Below are the code and all the weights of a small trained network. Each question names an input and a class and asks about switching units off, where a switched-off unit gives its printed mean instead of its output.

import numpy as np


def w(rows, s, z=0):
    codes = np.array(rows[::2]) - 128.0
    scale = np.full(codes.shape[1], s)
    scale[-1] = z or s
    return codes * scale


def f(y):
    return np.maximum(y, 0)


def log_softmax(a):
    a = a - a.max(-1, keepdims=True)
    return a - np.log(np.exp(a).sum(-1, keepdims=True))


def net(x, mask):
    res = np.array(x, float).reshape(1, 7) / 4 @ E
    y = f(res @ A[0][:, :-1].T + A[0][:, -1])
    res = res + np.where(mask, y, B[0][:, -1]) @ B[0][:, :-1]
    return log_softmax(res[-1] @ U[:, :-1].T + U[:, -1])


A, B = {}, {}
E = w([
[234,150,99,79,97,204],'x0',
[46,209,184,152,88,200],'x1',
[100,95,198,96,172,148],'x2',
[123,94,81,122,119,163],'x3',
[105,139,162,16,107,2],'x4',
[147,210,84,187,179,67],'x5',
[85,67,50,58,242,185],'x6',
],0.0095)
A[0] = w([
[57,145,206,144,150,141,186],'N1',
[137,96,132,47,111,216,226],'N2',
[171,73,186,116,121,135,151],'N3',
[114,183,188,142,178,136,157],'N4',
[72,152,107,178,175,172,239],'N5',
[135,205,139,124,85,67,94],'N6',
[115,92,76,79,160,98,200],'N7',
[176,146,142,94,76,190,118],'N8',
[150,202,102,126,107,68,195],'N9',
[140,138,39,90,164,151,201],'N10',
[231,162,127,180,167,94,207],'N11',
[172,137,84,92,98,166,152],'N12',
[131,143,91,173,54,114,183],'N13',
[195,171,76,197,166,103,149],'N14',
[82,193,120,77,120,122,232],'N15',
[73,55,176,136,120,65,79],'N16',
[75,73,83,118,150,150,182],'N17',
[107,37,199,114,129,106,155],'N18',
[119,108,120,170,67,183,251],'N19',
[128,143,116,84,115,76,188],'N20',
[54,179,193,139,96,111,217],'N21',
[83,99,173,134,83,91,109],'N22',
[135,67,58,58,229,128,147],'N23',
[207,116,61,135,187,124,183],'N24',
[92,179,120,93,182,147,164],'N25',
[127,164,171,147,99,173,70],'N26',
[195,177,132,162,205,130,166],'N27',
[93,206,138,152,136,139,123],'N28',
[183,175,136,68,4,112,182],'N29',
],0.013,0.0033)
B[0] = w([
[89,205,119,85,189,106,209],'N1',
[163,195,90,78,107,187,229],'N2',
[199,160,112,143,144,118,174],'N3',
[66,138,128,65,82,102,183],'N4',
[40,121,131,147,179,212,202],'N5',
[124,123,166,181,73,19,219],'N6',
[194,117,164,104,74,161,205],'N7',
[146,203,43,133,91,140,200],'N8',
[151,79,186,176,52,45,213],'N9',
[134,58,157,125,76,230,207],'N10',
[123,68,67,114,120,74,211],'N11',
[191,147,81,128,83,178,188],'N12',
[136,123,143,211,132,111,195],'N13',
[81,2,60,161,115,89,207],'N14',
[99,148,166,102,113,114,194],'N15',
[192,145,105,78,208,109,196],'N16',
[120,162,202,172,129,218,202],'N17',
[177,189,148,57,245,105,199],'N18',
[119,190,83,200,197,141,205],'N19',
[148,89,201,135,108,104,193],'N20',
[103,174,158,127,149,89,236],'N21',
[165,185,152,89,188,51,189],'N22',
[158,84,194,67,91,193,252],'N23',
[99,34,89,140,102,180,211],'N24',
[76,138,149,108,103,130,176],'N25',
[92,157,119,122,127,111,191],'N26',
[78,67,75,79,124,112,185],'N27',
[59,130,127,148,113,95,190],'N28',
[169,170,102,151,92,74,251],'N29',
],0.008,0.015)
U = w([
[129,46,49,127,121,122,130],'0',
[102,160,112,206,191,173,124],'1',
[161,187,168,67,222,78,255],'2',
[144,115,200,60,109,194,101],'3',
[205,207,37,107,101,147,62],'4',
[8,200,171,106,161,109,137],'5',
[153,144,195,160,106,10,73],'6',
],0.011,0.002)

Each question gives the input, the list of numbers given to net, and the class t.
The units are the neurons (one row each of A and B). Each row of codes is followed by its name. A weight is (code - 128) times the scale printed after its matrix; where a second scale follows, it is the last column's (A, B and U).
mask holds one flag per neuron, in row order. A switched-off neuron (its flag False) gives its mean, the last column of its row in B, instead of its output. The means were averaged over made-up inputs and are rounded, as every weight is.
A unit's drop is (log p(t) with every unit on - log p(t) with that unit switched off) / (log p(t) with every unit on - log p(t) with every unit switched off).
The circuit of an input: a set's keep is (log p(t) with only the set's units on - log p(t) with every unit switched off) / (log p(t) with every unit on - log p(t) with every unit switched off). Starting from the 12 units with the biggest drops (on a tie, the unit counted first), units are removed one at a time, each time the one whose removal leaves the highest keep (on an exact tie, the one counted first), for as long as the keep stays at least 0.8.
circuit, biggest first: the units of the circuit, biggest drop first
most important unit: the unit with the biggest drop
top k neurons: the k neurons with the biggest drops, biggest first
drop of u: that unit's drop, to one decimal
input [-5,-2,5,-4,-8,-6,1], class 2: circuit, biggest first : (N18)
input [-8,0,3,4,0,-8,7], class 3: top 3 neurons : (N23, N17, N7)
input [-2,-2,6,3,4,-3,-8], class 2: top 2 neurons : (N18, N16)
input [-4,-4,8,-1,5,7,-1], class 2: top 2 neurons : (N16, N18)
input [-6,6,-8,7,8,-3,5], class 2: circuit, biggest first : (N16, N22)
input [3,3,-1,-5,-5,0,1], class 1: circuit, biggest first : (N5, N19)
input [6,-4,-4,0,-2,3,7], class 0: top 2 neurons : (N14, N24)
input [-2,8,-3,4,-4,-7,8], class 1: top 2 neurons : (N19, N5)
input [-1,-1,3,-7,7,1,6], class 3: top 2 neurons : (N23, N7)
input [8,-2,-5,2,-6,-1,2], class 0: top 3 neurons : (N24, N14, N10)
input [8,6,6,0,-6,5,-1], class 1: top 2 neurons : (N5, N19)
input [-2,2,5,-6,-4,-1,-8], class 5: top 2 neurons : (N1, N4)
input [6,0,-5,-5,8,-5,4], class 4: top 4 neurons : (N29, N2, N8, N12)
input [-5,-1,-7,1,-7,6,8], class 0: circuit, biggest first : (N14)
input [7,-2,8,8,2,-6,1], class 4: top 2 neurons : (N2, N8)
input [-8,-3,2,1,5,-2,5], class 2: top 2 neurons : (N18, N16)
input [-6,-1,2,5,-5,8,1], class 0: drop of N14 : 0.2
input [8,-3,-4,5,-2,1,0], class 0: drop of N14 : 0.4
input [2,2,4,8,4,-5,-1], class 4: drop of N2 : 0.2
input [-4,-4,-8,-3,-8,-2,1], class 0: most important unit : N14
